[[-20  11  -4  26  -1 -23  36  40 -20  29   9   5   1   9]
 [-15  14  12  35  18 -25  26  42   6  39  16   2   1  -1]]
=>
[[-15  14  12  35  18 -25  26  42   6  39  16   2   1  -1]
 [-20  11  -4  26  -1 -23  36  40 -20  29   9   5   1   9]]

[[  3   0   0   2   4   0   0   4]
 [  1 -21  15   6  -3 -33 -18   6]
 [  6 -36  30  -6  10 -35 -34   3]
 [ -7  31 -44  36   5  31  35 -13]
 [  2  19 -33  27   8   0  22  22]
 [  5 -29  29 -19 -12 -39 -27   4]
 [ -2 -19  13   7  -1 -29 -14   0]]
=>
[[  6 -36  30  -6  10 -35 -34   3]
 [  5 -29  29 -19 -12 -39 -27   4]
 [  1 -21  15   6  -3 -33 -18   6]
 [ -2 -19  13   7  -1 -29 -14   0]
 [  3   0   0   2   4   0   0   4]
 [  2  19 -33  27   8   0  22  22]
 [ -7  31 -44  36   5  31  35 -13]]

[[ 29  25 -23 -50  11]
 [-26   1  11  19   1]]
=>
[[-26   1  11  19   1]
 [ 29  25 -23 -50  11]]

[[ -3   0   1]
 [  8  55  -2]
 [  4 -29  34]
 [ -3   3 -29]
 [ -1  -5 -42]
 [  2  17 -33]
 [  3  41 -11]
 [ -5  17  22]]
=>
[[  4 -29  34]
 [ -5  17  22]
 [ -3   0   1]
 [  8  55  -2]
 [  3  41 -11]
 [ -3   3 -29]
 [  2  17 -33]
 [ -1  -5 -42]]

[[ 47   5 -20 -38  26  39   0 -22  16 -21]
 [ 17  -2  -7 -10  -1  12  -4  -4  -3  -8]]
=>
[[ 17  -2  -7 -10  -1  12  -4  -4  -3  -8]
 [ 47   5 -20 -38  26  39   0 -22  16 -21]]

[[ -5  -4   2   3  -6   1]
 [ -4  -1 -13  40  34  36]
 [ -2   0   1  14  16  20]
 [ -3  -4  -2   2  -3   3]
 [ -5  -3   7  -4  11  16]
 [ -2  -2   5  23  20  23]
 [ -2  -8  14   4   4  10]]
=>
[[ -2  -8  14   4   4  10]
 [ -5  -3   7  -4  11  16]
 [ -2  -2   5  23  20  23]
 [ -5  -4   2   3  -6   1]
 [ -2   0   1  14  16  20]
 [ -3  -4  -2   2  -3   3]
 [ -4  -1 -13  40  34  36]]

[[-20  -1   5  -1   1   0  -2   0   1  18  -2  40   1]
 [ -2   0  -5  -1   0   0  -3  -1   0   7   0   5  -1]
 [ -2   0  -2   0   0   0  -1  -1   0   4   0   5   0]
 [-20  -1   1  -2   1   0  -3  -1   1  21  -1  40   1]
 [  8   0  10   3   0   1   6   3   0 -19  -1 -19   1]
 [ 10   1   6   2   0   1   5   2   0 -17   0 -21   0]]
=>
[[  8   0  10   3   0   1   6   3   0 -19  -1 -19   1]
 [ 10   1   6   2   0   1   5   2   0 -17   0 -21   0]
 [-20  -1   5  -1   1   0  -2   0   1  18  -2  40   1]
 [-20  -1   1  -2   1   0  -3  -1   1  21  -1  40   1]
 [ -2   0  -2   0   0   0  -1  -1   0   4   0   5   0]
 [ -2   0  -5  -1   0   0  -3  -1   0   7   0   5  -1]]

[[ 13  -3 -33 -24 -14  22  -6]
 [-18  -7  35   0   4  -1  -3]
 [-20  -9  43  -7   8   4   8]
 [-13   4  49   4  11 -20  14]
 [ -4  -7   8  29   3 -30  -3]
 [ 14   6 -45   6  -5  -7 -11]
 [-18  -9  37   1  -4  -4  10]
 [ 13 -11 -52   9 -14 -17 -13]]
=>
[[-13   4  49   4  11 -20  14]
 [-20  -9  43  -7   8   4   8]
 [-18  -9  37   1  -4  -4  10]
 [-18  -7  35   0   4  -1  -3]
 [ -4  -7   8  29   3 -30  -3]
 [ 13  -3 -33 -24 -14  22  -6]
 [ 14   6 -45   6  -5  -7 -11]
 [ 13 -11 -52   9 -14 -17 -13]]

[[  3  23 -10   8 -45   9 -23 -39]
 [ 10  33  11  10  46  20 -42  45]
 [ 34  -3 -18 -11  18  28  46 -25]
 [-33 -25  32 -22 -37  42  10 -26]]
=>
[[-33 -25  32 -22 -37  42  10 -26]
 [ 10  33  11  10  46  20 -42  45]
 [  3  23 -10   8 -45   9 -23 -39]
 [ 34  -3 -18 -11  18  28  46 -25]]
